Here is a tiny trained network, its code and every weight. The questions are about switching its units off for an input and a target symbol, where a switched-off unit gives its printed mean instead of its output.

import numpy as np


def w(rows, s, z=0):
    codes = np.array(rows[::2]) - 128.0
    scale = np.full(codes.shape[1], s)
    scale[-1] = z or s
    return codes * scale


def f(y):
    return y / 2 * (1 + np.tanh(0.7978845608 * (y + 0.044715 * y**3)))


def softmax(a):
    e = np.exp(a - a.max(-1, keepdims=True))
    return e / e.sum(-1, keepdims=True)


def log_softmax(a):
    a = a - a.max(-1, keepdims=True)
    return a - np.log(np.exp(a).sum(-1, keepdims=True))


def net(x, mask):
    ids = ['Σβγεθλμξπψ'.index(c) for c in x.split()]
    T = len(ids)
    res = E[ids] + P[:T]
    u = 0
    for l in range(2):
        r = res
        for j in range(2):
            rows = slice(4 * j, 4 * j + 4)
            q, k, v = (r @ M[l][rows].T for M in (Q, K, V))
            z = softmax(np.where(np.tri(T) > 0, q @ k.T / 4**0.5, -1e9)) @ v
            o = O[l][rows]
            res = res + np.where(mask[u + j], z, o[:, -1]) @ o[:, :-1]
        u += 2
        y = f(res @ A[l][:, :-1].T + A[l][:, -1])
        res = res + np.where(mask[u : u + 12], y, B[l][:, -1]) @ B[l][:, :-1]
        u += 12
    return log_softmax(res[-1] @ U[:, :-1].T + U[:, -1])


Q, K, V, O, A, B = {}, {}, {}, {}, {}, {}
E = w([
[87,128,210,203,163],'Σ',
[141,109,69,99,136],'β',
[171,135,183,27,125],'γ',
[140,85,52,117,110],'ε',
[154,107,151,62,117],'θ',
[80,27,98,159,197],'λ',
[111,141,34,217,101],'μ',
[121,134,31,164,119],'ξ',
[162,253,119,156,74],'π',
[159,154,136,77,121],'ψ',
],0.012)
P = w([
[122,199,102,81,223],'0',
[11,86,107,71,26],'1',
[224,50,65,229,64],'2',
[16,112,124,50,74],'3',
[233,98,94,173,112],'4',
[17,122,126,41,88],'5',
[250,124,124,131,129],'6',
[13,109,120,48,78],'7',
[253,145,140,95,140],'8',
[8,109,95,57,73],'9',
[255,162,151,56,146],'10',
],0.0079)
Q[0] = w([
[166,53,99,136,200],'0.h1',
[120,185,106,119,128],'0.h1',
[146,171,141,178,109],'0.h1',
[109,109,212,60,160],'0.h1',
[254,205,86,167,69],'0.h2',
[253,74,75,53,76],'0.h2',
[176,99,232,84,92],'0.h2',
[79,179,248,159,37],'0.h2',
],0.0078)
K[0] = w([
[105,77,129,113,176],'0.h1',
[149,139,102,109,53],'0.h1',
[109,143,165,158,94],'0.h1',
[176,133,110,135,174],'0.h1',
[168,196,78,97,12],'0.h2',
[185,110,91,21,119],'0.h2',
[177,113,223,90,134],'0.h2',
[122,154,237,188,104],'0.h2',
],0.011)
V[0] = w([
[134,242,119,178,175],'0.h1',
[173,62,119,214,79],'0.h1',
[130,134,23,253,69],'0.h1',
[52,1,118,60,101],'0.h1',
[212,175,87,27,119],'0.h2',
[196,178,90,53,72],'0.h2',
[234,165,114,58,99],'0.h2',
[164,101,91,82,87],'0.h2',
],0.0065)
O[0] = w([
[112,250,56,107,211,112],'0.h1',
[146,109,135,176,29,131],'0.h1',
[131,115,11,176,46,176],'0.h1',
[126,2,175,49,95,211],'0.h1',
[84,78,180,180,176,11],'0.h2',
[82,70,136,206,106,22],'0.h2',
[79,124,175,214,165,5],'0.h2',
[111,52,139,183,129,90],'0.h2',
],0.0061,0.0024)
A[0] = w([
[203,105,144,76,177,96],'0.n1',
[95,170,92,185,119,131],'0.n2',
[179,192,71,157,226,143],'0.n3',
[2,62,139,112,125,154],'0.n4',
[28,142,129,57,27,208],'0.n5',
[200,110,140,94,165,130],'0.n6',
[82,105,98,169,250,61],'0.n7',
[83,206,57,147,77,252],'0.n8',
[115,58,57,126,22,96],'0.n9',
[45,201,99,50,126,204],'0.n10',
[183,141,106,72,169,104],'0.n11',
[31,64,92,110,75,145],'0.n12',
],0.0078,0.0033)
B[0] = w([
[174,184,129,135,144,150],'0.n1',
[137,49,141,19,94,142],'0.n2',
[182,93,110,152,196,163],'0.n3',
[134,231,113,55,84,183],'0.n4',
[79,86,133,30,169,255],'0.n5',
[226,193,121,144,150,151],'0.n6',
[26,42,135,204,199,133],'0.n7',
[169,79,188,2,145,222],'0.n8',
[111,160,169,156,204,219],'0.n9',
[80,108,69,74,204,243],'0.n10',
[129,160,68,201,159,147],'0.n11',
[157,203,172,69,147,209],'0.n12',
],0.0061,0.0059)
Q[1] = w([
[93,80,67,105,206],'1.h1',
[217,210,142,82,107],'1.h1',
[143,82,199,197,24],'1.h1',
[182,163,80,106,211],'1.h1',
[113,150,64,143,123],'1.h2',
[56,155,94,55,158],'1.h2',
[89,191,156,104,178],'1.h2',
[160,211,97,254,115],'1.h2',
],0.0082)
K[1] = w([
[130,73,105,141,225],'1.h1',
[219,148,172,105,85],'1.h1',
[18,132,215,97,31],'1.h1',
[247,109,198,232,196],'1.h1',
[136,129,86,94,121],'1.h2',
[1,68,135,91,165],'1.h2',
[83,107,203,87,253],'1.h2',
[236,246,92,88,83],'1.h2',
],0.0067)
V[1] = w([
[90,21,127,23,143],'1.h1',
[143,192,197,186,127],'1.h1',
[122,44,83,118,77],'1.h1',
[25,248,130,77,220],'1.h1',
[128,163,17,159,77],'1.h2',
[77,3,98,196,173],'1.h2',
[98,118,49,152,70],'1.h2',
[164,61,59,195,188],'1.h2',
],0.0071)
O[1] = w([
[134,13,111,174,196,177],'1.h1',
[154,206,139,116,98,95],'1.h1',
[127,101,151,92,197,81],'1.h1',
[85,134,79,208,70,253],'1.h1',
[2,86,188,131,135,88],'1.h2',
[110,210,111,99,206,137],'1.h2',
[51,132,189,99,133,87],'1.h2',
[104,148,89,114,227,146],'1.h2',
],0.007,0.016)
A[1] = w([
[167,84,142,254,226,208],'1.n1',
[131,132,52,92,197,253],'1.n2',
[193,217,147,72,65,96],'1.n3',
[25,199,105,131,37,101],'1.n4',
[97,74,86,61,139,165],'1.n5',
[7,116,227,30,134,127],'1.n6',
[118,136,57,153,173,153],'1.n7',
[66,68,119,216,87,19],'1.n8',
[140,70,202,70,197,59],'1.n9',
[15,222,150,35,88,153],'1.n10',
[62,199,102,4,179,110],'1.n11',
[178,213,101,235,52,77],'1.n12',
],0.0068,0.0052)
B[1] = w([
[131,134,139,100,41,245],'1.n1',
[161,108,157,160,108,247],'1.n2',
[140,119,73,145,229,162],'1.n3',
[121,195,91,85,165,170],'1.n4',
[131,151,111,201,103,190],'1.n5',
[105,40,129,46,192,146],'1.n6',
[107,122,166,145,122,202],'1.n7',
[109,222,80,141,245,165],'1.n8',
[117,152,2,92,137,135],'1.n9',
[127,173,175,99,98,183],'1.n10',
[103,140,216,166,124,202],'1.n11',
[65,32,113,114,161,169],'1.n12',
],0.0088,0.013)
U = w([
[92,98,122,245,127,150],'Σ',
[145,72,194,120,1,226],'β',
[229,177,159,117,126,244],'γ',
[217,149,72,115,253,117],'ε',
[93,98,114,126,214,46],'θ',
[135,70,90,108,169,3],'λ',
[149,211,154,168,139,67],'μ',
[122,111,153,81,154,131],'ξ',
[94,149,189,142,145,117],'π',
[101,160,78,103,128,87],'ψ',
],0.0072,0.0049)

Each question gives the input, a string of symbols that net reads in full, and the target symbol t.
The units are the heads (4 rows each of Q, K, V and O) and the neurons (one row each of A and B). Each row of codes is followed by its name. A weight is (code - 128) times the scale printed after its matrix; where a second scale follows, it is the last column's (O, A, B and U).
mask holds one flag per unit, layer by layer, with each layer's heads first. A switched-off unit (its flag False) gives its mean, the last column of its rows in O or B, instead of its output. The means were averaged over made-up inputs and are rounded, as every weight is.
A unit's drop is (log p(t) with every unit on - log p(t) with that unit switched off) / (log p(t) with every unit on - log p(t) with every unit switched off).
The circuit of an input: a set's keep is (log p(t) with only the set's units on - log p(t) with every unit switched off) / (log p(t) with every unit on - log p(t) with every unit switched off). Starting from the 12 units with the biggest drops (on a tie, the unit counted first), units are removed one at a time, each time the one whose removal leaves the highest keep (on an exact tie, the one counted first), for as long as the keep stays at least 0.8.
circuit, biggest first: the units of the circuit, biggest drop first
most important unit: the unit with the biggest drop
top k neurons: the k neurons with the biggest drops, biggest first
top k neurons in layer l: the k neurons of layer l with the biggest drops, biggest first
heads that matter: for each layer, one digit per head in row order, 1 if its drop is at least 0.15 and else 0, layers parted by /
input Σ Σ Σ, target γ: most important unit	0.h2
input β Σ Σ β γ, target Σ: circuit, biggest first	[0.h2 0.n8]
input ξ Σ λ ξ Σ Σ π π Σ γ, target θ: top 4 neurons	[0.n7 0.n3 0.n10 1.n6]
input β λ Σ π Σ π β β, target π: heads that matter	11 / 01
input π π λ ψ λ λ, target Σ: circuit, biggest first	[0.h1 0.n8 1.h1 0.n10]
input ε Σ θ λ Σ Σ ξ Σ, target ξ: circuit, biggest first	[0.h2 1.n6 1.h1 0.n5]
input β Σ β ε Σ θ ξ, target Σ: circuit, biggest first	[0.h2 0.n5]
input Σ β Σ Σ ψ, target Σ: top 2 neurons	[1.n8 0.n12]
input ψ Σ Σ, target β: circuit, biggest first	[0.h2 1.n8 1.h2]
input β λ π Σ β ψ, target π: top 2 neurons	[0.n7 1.n11]
input λ λ θ π ξ ε π Σ, target β: circuit, biggest first	[0.n5 1.h2 0.n4]
input ξ ψ Σ Σ Σ Σ Σ λ ξ, target β: top 2 neurons	[1.n1 1.n3]
input Σ λ λ π, target ψ: top 3 neurons	[0.n3 1.n4 0.n5]
input ε ξ β λ μ ε θ λ Σ ε, target ξ: most important unit	0.h2
input π λ Σ ξ π, target β: heads that matter	11 / 10
input ψ λ ξ λ, target μ: top 2 neurons	[0.n7 1.n11]
input Σ λ β ξ ψ Σ θ λ π λ, target ψ: top 2 neurons	[1.n4 0.n5]
input μ π ψ λ Σ λ π Σ γ, target Σ: heads that matter	01 / 00
input θ Σ Σ ε, target γ: top 2 neurons	[0.n12 0.n7]
input Σ γ ξ ε, target ψ: top 2 neurons	[1.n4 0.n5]
input β β λ Σ θ ψ Σ π λ Σ, target π: top 2 neurons	[0.n7 1.n11]
input Σ ξ π Σ Σ π β Σ π θ μ, target Σ: circuit, biggest first	[0.h2]
input μ Σ θ, target Σ: heads that matter	01 / 10
input Σ β ξ Σ ψ Σ Σ Σ Σ Σ λ, target Σ: top 3 neurons	[0.n3 0.n7 0.n11]
input ε Σ Σ ξ Σ Σ β λ π θ, target ξ: top 3 neurons in layer 1	[1.n6 1.n11 1.n10]
input Σ Σ λ Σ Σ ψ π Σ β λ, target ψ: top 2 neurons in layer 0	[0.n3 0.n5]
